Here is a tiny trained network, its code and every weight. The questions are about switching its units off for an input and a class, where a switched-off unit gives its printed mean instead of its output.

import numpy as np


def w(rows, s, z=0):
    codes = np.array(rows[::2]) - 128.0
    scale = np.full(codes.shape[1], s)
    scale[-1] = z or s
    return codes * scale


def norm(h):
    return h / np.sqrt((h * h).mean(-1, keepdims=True) + 1e-5)


def f(y):
    return np.maximum(y, 0)


def log_softmax(a):
    a = a - a.max(-1, keepdims=True)
    return a - np.log(np.exp(a).sum(-1, keepdims=True))


def net(x, mask):
    res = np.array(x, float).reshape(1, 2) / 4 @ E
    u = 0
    for l in range(2):
        y = f(norm(res) @ A[l][:, :-1].T + A[l][:, -1])
        res = res + np.where(mask[u : u + 11], y, B[l][:, -1]) @ B[l][:, :-1]
        u += 11
    return log_softmax(norm(res)[-1] @ U[:, :-1].T + U[:, -1])


A, B = {}, {}
E = w([
[119,111,87,9,154,136],'x0',
[109,121,130,140,21,208],'x1',
],0.012)
A[0] = w([
[82,117,127,141,165,70,98],'0.n0',
[68,158,136,158,108,176,71],'0.n1',
[104,168,146,179,105,139,89],'0.n2',
[140,123,131,208,132,115,1],'0.n3',
[119,75,107,122,143,118,140],'0.n4',
[141,65,151,91,103,105,131],'0.n5',
[72,152,137,234,106,163,46],'0.n6',
[168,106,46,114,82,150,153],'0.n7',
[63,130,196,144,120,129,19],'0.n8',
[102,245,210,151,79,127,78],'0.n9',
[112,137,199,151,114,110,28],'0.n10',
],0.011,0.0077)
B[0] = w([
[102,216,142,169,175,152,220],'0.n0',
[73,184,107,199,197,171,189],'0.n1',
[98,51,187,121,143,83,207],'0.n2',
[108,73,254,97,147,86,172],'0.n3',
[76,93,179,171,51,136,191],'0.n4',
[118,85,183,155,59,117,186],'0.n5',
[120,75,150,89,69,89,253],'0.n6',
[112,161,133,133,217,82,243],'0.n7',
[114,146,179,182,30,57,131],'0.n8',
[103,203,90,146,203,140,220],'0.n9',
[104,33,133,143,83,134,145],'0.n10',
],0.0092,0.0046)
A[1] = w([
[118,167,5,158,156,162,109],'1.n0',
[60,107,50,180,32,233,72],'1.n1',
[183,69,116,130,183,103,113],'1.n2',
[214,180,30,172,104,135,2],'1.n3',
[121,191,85,183,65,229,85],'1.n4',
[241,79,171,202,87,156,114],'1.n5',
[158,167,106,150,160,194,106],'1.n6',
[50,108,248,203,150,122,123],'1.n7',
[228,138,87,150,192,107,85],'1.n8',
[201,141,174,242,80,120,140],'1.n9',
[174,75,73,39,119,137,106],'1.n10',
],0.013,0.0099)
B[1] = w([
[144,90,248,90,122,114,134],'1.n0',
[113,158,88,221,214,66,166],'1.n1',
[85,119,99,218,95,153,148],'1.n2',
[51,103,230,171,58,45,128],'1.n3',
[99,162,73,184,215,73,150],'1.n4',
[65,57,153,52,63,95,141],'1.n5',
[157,144,124,69,76,150,133],'1.n6',
[172,161,122,71,126,164,254],'1.n7',
[83,175,59,211,159,146,145],'1.n8',
[83,11,125,127,77,89,177],'1.n9',
[121,22,194,151,50,101,157],'1.n10',
],0.013,0.016)
U = w([
[41,13,224,103,59,37,220],'0',
[33,244,98,193,224,25,186],'1',
[156,177,196,22,90,137,207],'2',
[219,71,50,228,61,197,2],'3',
[198,75,52,223,68,188,2],'4',
[219,79,2,202,68,206,2],'5',
[225,88,13,205,30,168,2],'6',
[242,124,49,177,59,163,2],'7',
],0.014,0.0099)

Each question gives the input, the list of numbers given to net, and the class t.
The units are the neurons (one row each of A and B). Each row of codes is followed by its name. A weight is (code - 128) times the scale printed after its matrix; where a second scale follows, it is the last column's (A, B and U).
mask holds one flag per neuron, layer by layer. A switched-off neuron (its flag False) gives its mean, the last column of its row in B, instead of its output. The means were averaged over made-up inputs and are rounded, as every weight is.
A unit's drop is (log p(t) with every unit on - log p(t) with that unit switched off) / (log p(t) with every unit on - log p(t) with every unit switched off).
The circuit of an input: a set's keep is (log p(t) with only the set's units on - log p(t) with every unit switched off) / (log p(t) with every unit on - log p(t) with every unit switched off). Starting from the 12 units with the biggest drops (on a tie, the unit counted first), units are removed one at a time, each time the one whose removal leaves the highest keep (on an exact tie, the one counted first), for as long as the keep stays at least 0.8.
units of the circuit, in order: the units of the circuit, biggest drop first
unit that matters most: the unit with the biggest drop
top k neurons: the k neurons with the biggest drops, biggest first
top k neurons in layer l: the k neurons of layer l with the biggest drops, biggest first
drop of u: that unit's drop, to one decimal
input [2,4], class 1: top 2 neurons	(0.n2 0.n3)
input [8,-7], class 0: units of the circuit, in order	(1.n10)
input [-6,-6], class 0: top 3 neurons	(1.n9 0.n7 1.n1)
input [5,6], class 1: top 3 neurons	(1.n1 0.n6 0.n2)
input [-2,3], class 2: top 3 neurons	(0.n2 1.n7 0.n6)
input [1,3], class 2: top 2 neurons in layer 0	(0.n7 0.n4)
input [-3,3], class 2: top 3 neurons in layer 0	(0.n2 0.n9 0.n6)
input [-5,7], class 1: top 2 neurons in layer 0	(0.n9 0.n1)
input [-3,-1], class 2: top 2 neurons in layer 1	(1.n7 1.n10)
input [-3,-3], class 2: top 2 neurons in layer 0	(0.n3 0.n0)
input [-4,5], class 1: top 2 neurons in layer 0	(0.n1 0.n9)
input [3,1], class 2: top 2 neurons	(0.n7 0.n5)
input [-3,0], class 2: top 2 neurons	(1.n7 0.n9)
input [2,1], class 2: unit that matters most	0.n7
input [-6,-2], class 0: drop of 1.n9	0.2
input [-5,-4], class 0: drop of 1.n9	1.3
input [-2,-2], class 2: drop of 1.n7	0.6
input [6,8], class 1: drop of 1.n1	0.2
